Look-ups in named tables: a row name and a column name give one cell, copied from the table.

tiliti:
,nir,kaperi,zunerit,dul,podop,nim,dat
nof,-37271,29435,19942,-2780,-21589,-6946,-32391
peguv,-29409,11874,-13420,-23837,-14480,-48403,-636
rim,-40090,84087,37672,389,22396,70368,-20200
sas,-41092,43897,42452,-51315,11953,81730,-27961
fas,59177,-55515,-842,-46605,-49612,30604,18044
zubu,6178,-40592,22662,9843,45766,62755,31601
tesago,72087,-44558,11846,-26165,-54820,55946,-2000
tigo,-25146,138,-35821,-39637,-8465,-71678,20228
vut,39908,-25175,7045,-24767,-44999,29420,-33795
fusoku,17214,-13681,-7062,-30330,-34913,-3631,-22333
zoke,52835,-37047,8227,-24705,-54847,33561,-21217

What is the dat of sas in tiliti?
-27961
What is the kaperi of zoke in tiliti?
-37047
What is the nim of vut in tiliti?
29420
What is the kaperi of zubu in tiliti?
-40592
What is the zunerit of zoke in tiliti?
8227
What is the nir of tigo in tiliti?
-25146
What is the dul of tesago in tiliti?
-26165
What is the nim of sas in tiliti?
81730
What is the nim of tigo in tiliti?
-71678
What is the podop of tesago in tiliti?
-54820
What is the zunerit of rim in tiliti?
37672
What is the nir of zubu in tiliti?
6178
What is the dat of rim in tiliti?
-20200
What is the dul of tigo in tiliti?
-39637
What is the kaperi of peguv in tiliti?
11874
What is the podop of vut in tiliti?
-44999
What is the kaperi of tesago in tiliti?
-44558
What is the podop of tigo in tiliti?
-8465
What is the dul of zubu in tiliti?
9843
What is the dat of vut in tiliti?
-33795
Which row has the largest zunerit? sas

dukuvaz.csv
,nam,kitur,gote,rep,bafal,nivo,fureri,pese
luvo,-1.5,-16.2,-43.6,-47.7,13.1,4.8,-7.0,27.5
mokinaz,10.5,11.9,-4.1,0.7,-0.2,21.7,-8.4,3.7
levuv,4.2,-2.9,-17.0,21.4,-3.5,8.8,12.1,11.0
likora,-16.3,-45.5,-82.9,24.2,52.5,10.5,31.9,86.8
gupev,-37.4,-6.2,5.1,-32.9,76.3,-22.0,79.1,71.8
lubamom,8.1,-16.2,-20.4,19.0,-3.7,10.7,7.4,-0.1

nam of lubamom: 8.1
nam of luvo: -1.5
bafal of levuv: -3.5
nam of levuv: 4.2
gote of levuv: -17.0
nam of gupev: -37.4
bafal of likora: 52.5
nivo of levuv: 8.8
gote of mokinaz: -4.1
pese of likora: 86.8
Row with the largest nivo: mokinaz

bago.csv
,seginon,milava,doreb,gifizit,tibu,ser
kekekep,166,129,161,75,184,56
fip,45,72,41,70,133,147
dugi,212,66,93,135,116,157
tevozo,96,165,118,141,190,187
vuk,160,138,80,85,201,62

ser of tevozo is 187
milava of tevozo is 165
tibu of kekekep is 184
seginon of kekekep is 166
tibu of dugi is 116
gifizit of dugi is 135
doreb of kekekep is 161
doreb of dugi is 93
ser of dugi is 157
milava of fip is 72
milava of kekekep is 129
ser of vuk is 62
gifizit of fip is 70
seginon of fip is 45
doreb of vuk is 80

led:
,kod,sab,dube,lun,gor,fitul,lizu,lanob,zon
fodu,4.1,4.3,5.7,3.2,3.8,4.3,4.1,3.3,1.3
nalupe,6.0,3.3,6.7,2.7,6.1,2.7,7.2,2.3,0.7
mado,6.0,2.5,4.8,4.7,3.4,4.1,2.4,3.8,6.0
rodi,6.1,5.1,6.6,2.4,4.7,4.1,7.0,2.4,2.3
raz,4.6,3.3,7.0,2.9,5.2,3.0,7.3,3.8,1.7
gigat,6.5,3.0,3.4,3.0,5.4,3.3,3.8,4.0,5.5
midu,4.7,1.8,5.6,4.0,5.0,2.6,3.3,4.5,6.5
lazur,6.4,1.9,7.8,6.3,3.1,3.1,4.8,2.3,3.4
nusev,5.4,1.9,6.1,4.5,3.8,2.9,4.1,4.0,3.7
vutomal,7.0,1.9,5.4,5.2,3.1,3.9,3.8,5.1,6.7
mibi,6.6,2.2,7.1,6.8,2.8,5.4,3.4,3.7,3.9

fitul of midu: 2.6
lizu of raz: 7.3
fitul of mibi: 5.4
lanob of rodi: 2.4
fitul of lazur: 3.1
gor of raz: 5.2
gor of mibi: 2.8

mibifa:
fields: rizi, pido, makuzul, savaden, papefop, niv, sobil
vedafa: [-0.3, -4.0, -8.7, 5.5, -1.2, -2.6, -1.7]
ziridun: [-5.8, -0.7, -0.6, -8.1, -5.3, -4.2, -5.7]
fude: [-2.9, 0.7, -4.9, 0.6, -4.4, -2.6, -3.2]

vedafa, niv: -2.6
fude, papefop: -4.4
ziridun, pido: -0.7
ziridun, niv: -4.2
fude, niv: -2.6
fude, savaden: 0.6
ziridun, makuzul: -0.6
fude, pido: 0.7
vedafa, rizi: -0.3
fude, rizi: -2.9
Row with the largest sobil: vedafa

Table veloral
,rezub,popabil
sekomep,138,154
fofamu,198,182
zivazuv,53,116
paniliv,73,176
gab,152,105
pep,191,132
gulapil,154,158

rezub of gulapil: 154
popabil of zivazuv: 116
rezub of pep: 191
rezub of fofamu: 198
popabil of gulapil: 158
popabil of sekomep: 154
popabil of paniliv: 176
popabil of fofamu: 182
popabil of pep: 132
rezub of sekomep: 138
rezub of zivazuv: 53
popabil of gab: 105
rezub of gab: 152
rezub of paniliv: 73

nati:
|  | buzab | gud | tiked | delaf | nupod | nado | vudeve |
|---|---|---|---|---|---|---|---|
| dilez | -70.7 | -39.0 | -14.9 | -15.9 | 39.4 | -27.4 | -27.4 |
| rabip | -6.7 | 25.2 | -38.5 | -53.4 | -10.0 | -61.4 | 7.5 |
| zef | 17.1 | -27.2 | 29.0 | -28.8 | -68.8 | -58.6 | -21.7 |
| revu | 0.9 | 8.8 | -58.8 | 1.3 | -29.0 | -52.7 | -43.1 |
| bof | -68.0 | -43.2 | 49.0 | 32.8 | -66.3 | -50.7 | -21.1 |
| los | -7.4 | -34.5 | -7.2 | -1.6 | -8.9 | -44.1 | -3.7 |
| pedize | 1.0 | 19.5 | -27.4 | 21.1 | -20.6 | 69.9 | -11.1 |
| tesuki | -32.7 | -36.4 | -17.3 | -38.5 | -40.7 | -39.2 | -62.3 |
| tuf | -15.7 | -52.1 | 4.2 | 5.3 | -12.3 | -30.9 | -10.9 |
| kobid | 24.3 | 38.9 | -74.1 | -61.6 | -17.0 | -13.7 | 32.9 |

buzab of pedize is 1.0
delaf of revu is 1.3
vudeve of los is -3.7
buzab of los is -7.4
gud of kobid is 38.9
buzab of tuf is -15.7
delaf of zef is -28.8
vudeve of tuf is -10.9
nado of tesuki is -39.2
buzab of revu is 0.9

lak
|  | zasora | dilelaz | tavuvab | fup | rer | sopivup | kuv |
|---|---|---|---|---|---|---|---|
| nitubi | 4.9 | 8.8 | 6.5 | 4.4 | 7.9 | 3.9 | 6.0 |
| kibifuz | 8.4 | 6.4 | 8.0 | 4.4 | 7.6 | 7.0 | 2.5 |
| mibes | 1.6 | 7.6 | 1.5 | 7.9 | 6.8 | 6.1 | 9.5 |
| rizov | 0.3 | 7.7 | 3.2 | 5.4 | 3.1 | 5.4 | 5.7 |
| kes | 6.9 | 6.1 | 2.6 | 7.5 | 3.8 | 9.7 | 3.3 |

kuv of kibifuz is 2.5
zasora of kibifuz is 8.4
sopivup of kes is 9.7
kuv of rizov is 5.7
kuv of kes is 3.3
tavuvab of kibifuz is 8.0
fup of mibes is 7.9
sopivup of nitubi is 3.9
sopivup of mibes is 6.1
zasora of rizov is 0.3
zasora of mibes is 1.6
tavuvab of mibes is 1.5
zasora of nitubi is 4.9
dilelaz of mibes is 7.6
sopivup of rizov is 5.4
fup of kibifuz is 4.4
rer of kibifuz is 7.6
dilelaz of nitubi is 8.8
kuv of nitubi is 6.0
tavuvab of nitubi is 6.5
Row with the largest zasora: kibifuz

Table zaz
	pedadu	gefumif	sufuvi	valut	bifusa	dalak	vatunep	pid	petivar
duv	73.981	-64.787	29.509	94.707	46.559	54.926	84.038	39.610	29.952
peseg	97.978	10.167	26.875	57.158	85.491	65.576	67.320	-27.425	-11.114
memapa	-33.297	7.993	49.236	6.798	-21.580	-10.308	10.003	93.971	84.531

pid of peseg is -27.425
bifusa of peseg is 85.491
petivar of duv is 29.952
pedadu of memapa is -33.297
sufuvi of memapa is 49.236
dalak of memapa is -10.308
petivar of peseg is -11.114
vatunep of duv is 84.038
sufuvi of duv is 29.509
pid of duv is 39.610
valut of duv is 94.707
vatunep of peseg is 67.320
pid of memapa is 93.971
pedadu of duv is 73.981
pedadu of peseg is 97.978
bifusa of duv is 46.559
bifusa of memapa is -21.580
gefumif of duv is -64.787
sufuvi of peseg is 26.875

Table rugugur
,kose,voresar,noseku,sonate
sok,94,104,104,84
beb,134,90,140,116
gupo,120,138,110,92
ratesu,106,71,113,114
purebo,148,70,52,96
kob,112,139,103,123
lefil,142,166,74,99
tipipe,122,91,106,155
vodo,107,128,201,72
ruzovat,86,77,160,117

What is the voresar of gupo in rugugur? 138
What is the noseku of vodo in rugugur? 201
What is the sonate of vodo in rugugur? 72
What is the sonate of gupo in rugugur? 92
What is the kose of ruzovat in rugugur? 86
What is the kose of kob in rugugur? 112
What is the kose of beb in rugugur? 134
What is the sonate of ratesu in rugugur? 114
What is the noseku of tipipe in rugugur? 106
What is the kose of gupo in rugugur? 120
What is the kose of tipipe in rugugur? 122
What is the sonate of sok in rugugur? 84
What is the sonate of kob in rugugur? 123
What is the sonate of beb in rugugur? 116
What is the sonate of ruzovat in rugugur? 117
What is the voresar of purebo in rugugur? 70
What is the voresar of kob in rugugur? 139
What is the kose of sok in rugugur? 94
What is the sonate of lefil in rugugur? 99

